Below are the code and all the weights of a small trained network. Each question names an input and a class and asks about switching units off, where a switched-off unit gives its printed mean instead of its output.

import numpy as np


def w(rows, s, z=0):
    codes = np.array(rows[::2]) - 128.0
    scale = np.full(codes.shape[1], s)
    scale[-1] = z or s
    return codes * scale


def norm(h):
    return h / np.sqrt((h * h).mean(-1, keepdims=True) + 1e-5)


def f(y):
    return y / 2 * (1 + np.tanh(0.7978845608 * (y + 0.044715 * y**3)))


def log_softmax(a):
    a = a - a.max(-1, keepdims=True)
    return a - np.log(np.exp(a).sum(-1, keepdims=True))


def net(x, mask):
    res = np.array(x, float).reshape(1, 5) / 4 @ E
    u = 0
    for l in range(3):
        y = f(norm(res) @ A[l][:, :-1].T + A[l][:, -1])
        res = res + np.where(mask[u : u + 12], y, B[l][:, -1]) @ B[l][:, :-1]
        u += 12
    return log_softmax(norm(res)[-1] @ U[:, :-1].T + U[:, -1])


A, B = {}, {}
E = w([
[192,107,212,99,89,101,111,150],'x0',
[159,161,187,65,216,178,158,134],'x1',
[159,226,66,98,121,59,135,155],'x2',
[149,218,179,186,110,84,188,79],'x3',
[160,103,119,62,89,83,170,1],'x4',
],0.0095)
A[0] = w([
[121,46,120,133,176,193,123,136,65],'L0N1',
[157,131,255,98,138,121,151,72,45],'L0N2',
[117,72,124,126,149,161,121,164,115],'L0N3',
[126,228,109,141,146,137,123,122,135],'L0N4',
[147,112,134,108,136,109,140,118,24],'L0N5',
[147,135,122,86,119,106,133,87,158],'L0N6',
[145,115,146,109,128,113,129,94,114],'L0N7',
[112,81,136,142,147,162,121,134,137],'L0N8',
[107,109,147,201,85,117,121,161,86],'L0N9',
[141,149,149,94,149,146,141,118,85],'L0N10',
[124,165,220,146,170,165,150,127,1],'L0N11',
[149,180,217,133,177,179,148,136,82],'L0N12',
],0.017,0.0042)
B[0] = w([
[15,132,99,132,135,207,119,115,224],'L0N1',
[190,219,249,113,49,170,131,98,254],'L0N2',
[127,224,113,103,168,197,71,112,199],'L0N3',
[140,136,119,140,222,122,193,139,207],'L0N4',
[165,84,130,97,133,133,135,106,134],'L0N5',
[117,118,89,59,123,118,132,33,199],'L0N6',
[139,122,141,76,109,112,126,80,169],'L0N7',
[92,132,103,158,116,165,109,114,189],'L0N8',
[177,102,132,200,162,93,63,87,205],'L0N9',
[159,145,115,229,78,113,101,85,164],'L0N10',
[121,42,143,85,171,45,102,218,195],'L0N11',
[35,33,194,157,195,34,133,163,228],'L0N12',
],0.016,0.0095)
A[1] = w([
[113,108,157,128,93,157,92,137,96],'L1N1',
[162,151,210,125,97,157,171,131,194],'L1N2',
[142,183,74,130,124,93,224,173,12],'L1N3',
[150,83,75,96,122,126,186,136,139],'L1N4',
[101,88,107,151,132,152,157,115,70],'L1N5',
[195,73,109,200,63,126,102,116,67],'L1N6',
[168,143,146,118,149,143,133,255,64],'L1N7',
[77,88,134,151,97,118,186,161,106],'L1N8',
[177,113,164,147,121,129,151,103,123],'L1N9',
[166,148,209,103,63,147,131,93,4],'L1N10',
[120,107,114,76,34,130,183,113,37],'L1N11',
[97,66,110,116,83,224,125,168,8],'L1N12',
],0.018,0.0029)
B[1] = w([
[121,152,80,136,150,110,216,125,171],'L1N1',
[44,96,149,95,89,81,169,145,225],'L1N2',
[141,142,133,134,189,156,253,106,167],'L1N3',
[163,163,79,92,164,91,121,122,147],'L1N4',
[148,220,209,103,108,112,105,103,150],'L1N5',
[117,148,72,230,80,105,120,128,184],'L1N6',
[192,35,130,125,110,163,84,183,170],'L1N7',
[144,88,163,153,165,105,85,77,144],'L1N8',
[68,144,110,131,94,145,155,150,191],'L1N9',
[135,150,178,49,22,127,224,127,254],'L1N10',
[104,14,119,121,133,129,51,96,189],'L1N11',
[45,199,91,91,148,136,152,165,191],'L1N12',
],0.021,0.0096)
A[2] = w([
[139,173,163,134,134,124,105,32,91],'L2N1',
[178,89,190,118,140,86,57,153,47],'L2N2',
[156,184,94,125,170,90,186,150,2],'L2N3',
[175,187,111,250,55,103,120,139,85],'L2N4',
[159,204,126,123,188,124,184,131,65],'L2N5',
[67,227,114,113,128,214,91,134,44],'L2N6',
[211,59,51,96,107,185,77,76,104],'L2N7',
[157,190,101,131,131,162,128,105,46],'L2N8',
[97,158,157,190,132,49,99,176,121],'L2N9',
[108,145,94,133,95,180,188,79,96],'L2N10',
[131,115,104,204,138,189,97,102,170],'L2N11',
[250,170,123,111,38,223,73,193,149],'L2N12',
],0.015,0.0027)
B[2] = w([
[185,157,222,181,109,135,30,82,154],'L2N1',
[74,66,128,178,181,252,91,98,171],'L2N2',
[135,125,115,135,188,150,226,83,156],'L2N3',
[120,121,34,202,104,40,153,91,205],'L2N4',
[212,169,175,173,164,163,171,54,171],'L2N5',
[64,253,109,100,135,151,100,183,254],'L2N6',
[206,145,28,43,138,117,61,155,161],'L2N7',
[52,5,128,151,147,156,149,140,151],'L2N8',
[154,55,97,168,108,127,53,113,203],'L2N9',
[142,101,203,183,210,72,90,235,209],'L2N10',
[116,162,109,116,24,66,191,155,195],'L2N11',
[226,145,132,189,32,230,216,225,138],'L2N12',
],0.016,0.0096)
U = w([
[92,117,234,35,43,75,188,96,174],'0',
[206,130,48,12,129,82,52,57,102],'1',
[108,5,222,189,211,122,74,206,129],'2',
[153,178,198,144,143,149,78,81,2],'3',
[223,149,145,147,244,125,238,78,172],'4',
[140,155,49,241,94,46,123,111,128],'5',
[236,134,85,126,121,204,131,219,74],'6',
[26,249,109,105,159,173,76,189,169],'7',
],0.013,0.0067)

Each question gives the input, the list of numbers given to net, and the class t.
The units are the neurons (one row each of A and B). Each row of codes is followed by its name. A weight is (code - 128) times the scale printed after its matrix; where a second scale follows, it is the last column's (A, B and U).
mask holds one flag per neuron, layer by layer. A switched-off neuron (its flag False) gives its mean, the last column of its row in B, instead of its output. The means were averaged over made-up inputs and are rounded, as every weight is.
A unit's drop is (log p(t) with every unit on - log p(t) with that unit switched off) / (log p(t) with every unit on - log p(t) with every unit switched off).
The circuit of an input: a set's keep is (log p(t) with only the set's units on - log p(t) with every unit switched off) / (log p(t) with every unit on - log p(t) with every unit switched off). Starting from the 12 units with the biggest drops (on a tie, the unit counted first), units are removed one at a time, each time the one whose removal leaves the highest keep (on an exact tie, the one counted first), for as long as the keep stays at least 0.8.
circuit, biggest first: the units of the circuit, biggest drop first
k most important neurons: the k neurons with the biggest drops, biggest first
k most important neurons of layer l: the k neurons of layer l with the biggest drops, biggest first
drop when u is switched off: that unit's drop, to one decimal
input [1,5,-7,-2,-4], class 7: circuit, biggest first : L0N3
input [5,-8,-3,-6,5], class 7: circuit, biggest first : L0N2; L1N12; L0N12
input [5,-3,-2,1,-7], class 5: circuit, biggest first : L0N9; L1N6
input [-5,0,-8,5,0], class 2: 2 most important neurons : L0N11; L0N12
input [-1,-3,-7,6,-6], class 2: 2 most important neurons of layer 0 : L0N11; L0N12
input [-1,-4,2,8,-5], class 4: 3 most important neurons of layer 0 : L0N4; L0N10; L0N2
input [8,0,6,-8,-1], class 6: 2 most important neurons of layer 0 : L0N2; L0N1
input [-1,-2,0,4,-2], class 5: 4 most important neurons : L0N9; L0N12; L1N10; L0N6
input [-1,-7,8,-6,1], class 4: 2 most important neurons : L0N2; L1N3
input [5,2,8,4,-6], class 2: 2 most important neurons : L0N12; L1N7
input [5,-5,1,-6,3], class 1: 2 most important neurons : L0N2; L0N1
input [-6,-4,-2,-1,4], class 7: 4 most important neurons : L0N2; L1N12; L1N5; L0N12
input [-8,-7,-6,5,6], class 5: 3 most important neurons : L0N2; L1N6; L0N1
input [6,-5,5,5,-4], class 5: most important neuron : L0N9
input [6,6,-8,-5,-6], class 7: 2 most important neurons : L0N1; L0N3
input [-4,7,5,-4,8], class 1: 2 most important neurons : L0N6; L0N2
input [7,8,-7,-5,-5], class 7: 2 most important neurons : L0N1; L0N3
input [-6,0,0,4,-4], class 4: drop when L1N3 is switched off : 0.2
input [-3,8,-7,3,-8], class 2: drop when L0N11 is switched off : 0.1
input [1,5,-2,5,-1], class 2: circuit, biggest first : L0N11
input [-2,-1,1,0,3], class 1: drop when L0N2 is switched off : 0.3
input [-6,3,3,8,-5], class 2: 3 most important neurons of layer 0 : L0N12; L0N11; L0N6
